Here is a tiny trained network, its code and every weight. The questions are about switching its units off for an input and a target symbol, where a switched-off unit gives its printed mean instead of its output.

import numpy as np


def w(rows, s, z=0):
    codes = np.array(rows[::2]) - 128.0
    scale = np.full(codes.shape[1], s)
    scale[-1] = z or s
    return codes * scale


def norm(h):
    return h / np.sqrt((h * h).mean(-1, keepdims=True) + 1e-5)


def f(y):
    return np.maximum(y, 0)


def softmax(a):
    e = np.exp(a - a.max(-1, keepdims=True))
    return e / e.sum(-1, keepdims=True)


def log_softmax(a):
    a = a - a.max(-1, keepdims=True)
    return a - np.log(np.exp(a).sum(-1, keepdims=True))


def net(x, mask):
    ids = ['ΓΔΘΣαβζηλμξπτψω'.index(c) for c in x.split()]
    T = len(ids)
    res = E[ids] + P[:T]
    r = norm(res)
    for j in range(2):
        rows = slice(3 * j, 3 * j + 3)
        q, k, v = (r @ M[0][rows].T for M in (Q, K, V))
        z = softmax(np.where(np.tri(T) > 0, q @ k.T / 3**0.5, -1e9)) @ v
        o = O[0][rows]
        res = res + np.where(mask[j], z, o[:, -1]) @ o[:, :-1]
    y = f(norm(res) @ A[0][:, :-1].T + A[0][:, -1])
    res = res + np.where(mask[2:18], y, B[0][:, -1]) @ B[0][:, :-1]
    return log_softmax(norm(res)[-1] @ U[:, :-1].T + U[:, -1])


Q, K, V, O, A, B = {}, {}, {}, {}, {}, {}
E = w([
[181,114,166,98,148,214,148,79,97],'Γ',
[250,123,69,134,138,109,66,144,143],'Δ',
[153,228,111,167,131,123,83,144,101],'Θ',
[107,191,108,156,35,129,213,106,148],'Σ',
[204,73,43,187,167,103,148,93,39],'α',
[120,158,151,166,105,228,147,211,148],'β',
[119,158,205,149,137,167,155,59,179],'ζ',
[200,191,187,199,74,236,119,57,216],'η',
[207,223,121,147,139,84,121,145,145],'λ',
[181,111,92,104,122,212,37,101,96],'μ',
[212,131,121,111,155,192,132,79,67],'ξ',
[175,60,161,195,165,175,193,193,193],'π',
[143,78,203,12,70,159,142,152,198],'τ',
[95,200,191,176,144,144,95,131,178],'ψ',
[98,224,219,110,221,145,127,123,50],'ω',
],0.016)
P = w([
[183,120,249,192,59,111,132,127,84],'0',
[195,130,189,171,81,114,129,117,104],'1',
[160,144,174,178,99,162,126,96,121],'2',
[198,150,133,145,98,163,124,118,115],'3',
[133,153,135,171,108,189,105,104,135],'4',
[134,161,112,142,106,203,105,108,116],'5',
[130,163,101,132,116,200,108,110,121],'6',
[132,162,99,126,133,183,123,99,136],'7',
[118,163,93,118,144,182,128,93,136],'8',
[115,160,82,116,156,181,129,90,150],'9',
[103,159,72,108,167,183,135,90,149],'10',
[104,161,59,94,177,173,137,97,157],'11',
[86,159,52,78,193,168,138,104,151],'12',
[121,176,37,92,215,165,151,74,195],'13',
],0.014)
Q[0] = w([
[84,74,178,153,142,165,159,136,123],'h0',
[156,199,50,174,170,254,136,75,226],'h0',
[207,78,112,122,141,251,157,129,106],'h0',
[47,29,138,162,98,14,198,191,64],'h1',
[136,216,71,198,141,192,204,177,221],'h1',
[123,108,120,93,71,76,93,99,132],'h1',
],0.0078)
K[0] = w([
[128,123,85,133,93,81,81,108,119],'h0',
[66,121,24,23,254,130,164,149,163],'h0',
[53,213,51,112,148,117,132,117,209],'h0',
[216,189,228,169,107,138,59,104,92],'h1',
[90,126,76,70,203,167,121,104,134],'h1',
[94,112,202,162,129,182,106,190,47],'h1',
],0.0078)
V[0] = w([
[106,204,179,137,165,123,103,98,111],'h0',
[102,124,90,158,104,141,151,74,124],'h0',
[121,168,74,156,135,69,98,144,96],'h0',
[135,80,124,102,123,133,55,110,157],'h1',
[125,167,142,80,68,87,108,86,121],'h1',
[105,123,128,124,76,118,132,163,252],'h1',
],0.018)
O[0] = w([
[113,161,183,160,227,153,93,204,120,148],'h0',
[122,182,78,163,120,89,123,114,195,137],'h0',
[252,220,160,153,82,147,147,155,100,29],'h0',
[156,110,209,77,160,151,68,37,169,110],'h1',
[163,183,91,30,115,122,73,133,200,2],'h1',
[131,91,149,68,124,184,199,209,146,177],'h1',
],0.013,0.0056)
A[0] = w([
[147,169,163,135,165,158,210,73,153,199],'n0',
[102,140,104,130,191,74,97,182,85,203],'n1',
[124,132,200,221,193,161,214,76,160,145],'n2',
[173,181,185,176,177,131,164,85,191,171],'n3',
[148,116,151,141,29,138,218,128,153,90],'n4',
[113,239,9,114,131,133,152,124,130,251],'n5',
[118,80,155,2,83,178,162,101,125,214],'n6',
[123,168,112,123,46,149,152,144,194,188],'n7',
[152,131,134,130,157,74,196,92,118,98],'n8',
[76,79,179,170,213,145,135,114,102,144],'n9',
[25,217,178,104,147,75,157,74,185,206],'n10',
[175,132,91,156,125,143,55,87,150,228],'n11',
[148,133,191,104,154,235,131,168,150,102],'n12',
[161,193,158,147,92,120,196,122,111,165],'n13',
[173,57,123,124,112,131,136,123,71,169],'n14',
[172,125,194,155,125,161,219,40,179,156],'n15',
],0.0088,0.0029)
B[0] = w([
[137,96,100,101,120,176,94,145,81,193],'n0',
[132,65,113,132,151,159,161,70,176,169],'n1',
[170,101,120,94,102,152,95,131,122,254],'n2',
[126,65,87,122,117,135,137,166,84,198],'n3',
[91,177,134,98,112,156,106,144,98,178],'n4',
[130,146,103,126,77,179,102,68,147,222],'n5',
[69,165,131,89,146,50,91,164,10,196],'n6',
[139,192,102,80,131,174,126,94,152,182],'n7',
[125,158,113,154,129,121,101,102,89,143],'n8',
[159,139,150,149,106,138,143,104,163,246],'n9',
[211,168,97,122,109,178,151,121,173,172],'n10',
[108,111,102,95,151,109,203,148,166,209],'n11',
[124,165,108,79,147,95,147,115,86,197],'n12',
[127,117,115,129,97,154,112,171,126,172],'n13',
[110,123,162,122,105,163,99,108,170,188],'n14',
[135,133,98,122,119,150,130,135,108,208],'n15',
],0.011,0.0084)
U = w([
[83,110,135,136,135,118,64,90,179,51],'Γ',
[162,142,143,66,69,166,107,85,75,202],'Δ',
[165,162,122,150,134,103,139,197,98,169],'Θ',
[114,166,24,97,98,136,180,185,178,106],'Σ',
[106,151,122,174,109,79,120,88,105,126],'α',
[118,49,95,140,112,176,158,151,99,253],'β',
[98,116,112,135,177,119,123,130,180,126],'ζ',
[127,109,140,104,131,149,132,147,194,51],'η',
[165,157,142,128,135,126,142,200,110,130],'λ',
[198,87,162,90,116,108,118,79,192,242],'μ',
[125,132,73,180,141,81,121,81,111,250],'ξ',
[39,109,135,160,82,114,212,116,61,75],'π',
[87,103,124,23,162,105,142,125,122,76],'τ',
[134,165,141,136,254,148,166,128,106,27],'ψ',
[112,152,121,174,188,114,85,183,109,70],'ω',
],0.011,0.0013)

Each question gives the input, a string of symbols that net reads in full, and the target symbol t.
The units are the heads (3 rows each of Q, K, V and O) and the neurons (one row each of A and B). Each row of codes is followed by its name. A weight is (code - 128) times the scale printed after its matrix; where a second scale follows, it is the last column's (O, A, B and U).
mask holds one flag per unit, heads first, then neurons. A switched-off unit (its flag False) gives its mean, the last column of its rows in O or B, instead of its output. The means were averaged over made-up inputs and are rounded, as every weight is.
A unit's drop is (log p(t) with every unit on - log p(t) with that unit switched off) / (log p(t) with every unit on - log p(t) with every unit switched off).
The circuit of an input: a set's keep is (log p(t) with only the set's units on - log p(t) with every unit switched off) / (log p(t) with every unit on - log p(t) with every unit switched off). Starting from the 12 units with the biggest drops (on a tie, the unit counted first), units are removed one at a time, each time the one whose removal leaves the highest keep (on an exact tie, the one counted first), for as long as the keep stays at least 0.8.
circuit, biggest first: the units of the circuit, biggest drop first
which heads matter: for each layer, one digit per head in row order, 1 if its drop is at least 0.15 and else 0, layers parted by /
drop when u is switched off: that unit's drop, to one decimal
input η Δ ω Δ π ξ π ω η, target ψ: circuit, biggest first : (h0)
input λ μ τ λ, target τ: circuit, biggest first : (h1 h0)
input η μ Δ, target μ: circuit, biggest first : (h1 n11)
input Δ π ψ π Δ ψ ξ ω λ λ Δ, target ψ: circuit, biggest first : (h0 h1)
input ζ π Θ π λ π Δ Δ η τ μ, target τ: circuit, biggest first : (h1 n6 h0)
input β Δ τ Δ α μ μ μ ψ, target μ: circuit, biggest first : (h1 n10)
input π Σ Δ ψ β ψ η λ ω Δ, target ψ: which heads matter : 10
input η Δ α, target ξ: which heads matter : 01
input λ η τ τ Σ, target τ: circuit, biggest first : (h1 h0)
input Δ Σ μ λ Δ Σ Δ ζ Δ ξ, target Σ: circuit, biggest first : (h1 n11)
input Δ Δ Σ Δ, target Σ: which heads matter : 00
input τ π τ η Δ π Δ Δ Θ τ τ μ, target τ: which heads matter : 01
input Δ Δ π Δ Σ Δ Θ Δ Σ Δ π, target Δ: which heads matter : 10
input α π λ Σ π Δ λ ζ Δ μ Δ Δ π λ, target β: circuit, biggest first : (h1)
input Δ μ ξ Δ β ω Δ Δ η α Δ π π μ, target π: which heads matter : 11
input λ ζ ξ β μ Δ η Σ Δ β α Δ, target ξ: which heads matter : 01
input Δ Δ Δ Δ Σ Δ η π Σ Δ τ Θ, target τ: which heads matter : 11
input π Σ η π β τ, target τ: which heads matter : 10
input Δ ζ Δ Δ, target μ: which heads matter : 01
input α Σ β π Δ λ β Δ Δ Σ Σ Σ α, target Σ: which heads matter : 11
input λ π β Σ π μ τ Σ β Δ ξ, target Σ: circuit, biggest first : (h1)
input Δ π π π, target π: which heads matter : 10
input μ Δ π Δ ξ Δ β π π ψ Γ, target ψ: which heads matter : 10
input Δ Δ Σ, target Σ: which heads matter : 01
input μ Δ Θ η λ π τ π, target τ: which heads matter : 11
input Δ Σ Δ, target Σ: drop when h1 is switched off : 0.3
input Δ β Δ λ ξ λ Θ Σ Σ μ, target Σ: drop when n0 is switched off : 0.0
input Γ Σ α Δ Δ Θ Δ Δ π Σ π Θ Δ, target β: drop when h0 is switched off : -0.1
input π Δ ζ Δ ξ β Δ β, target Δ: drop when h0 is switched off : 0.2
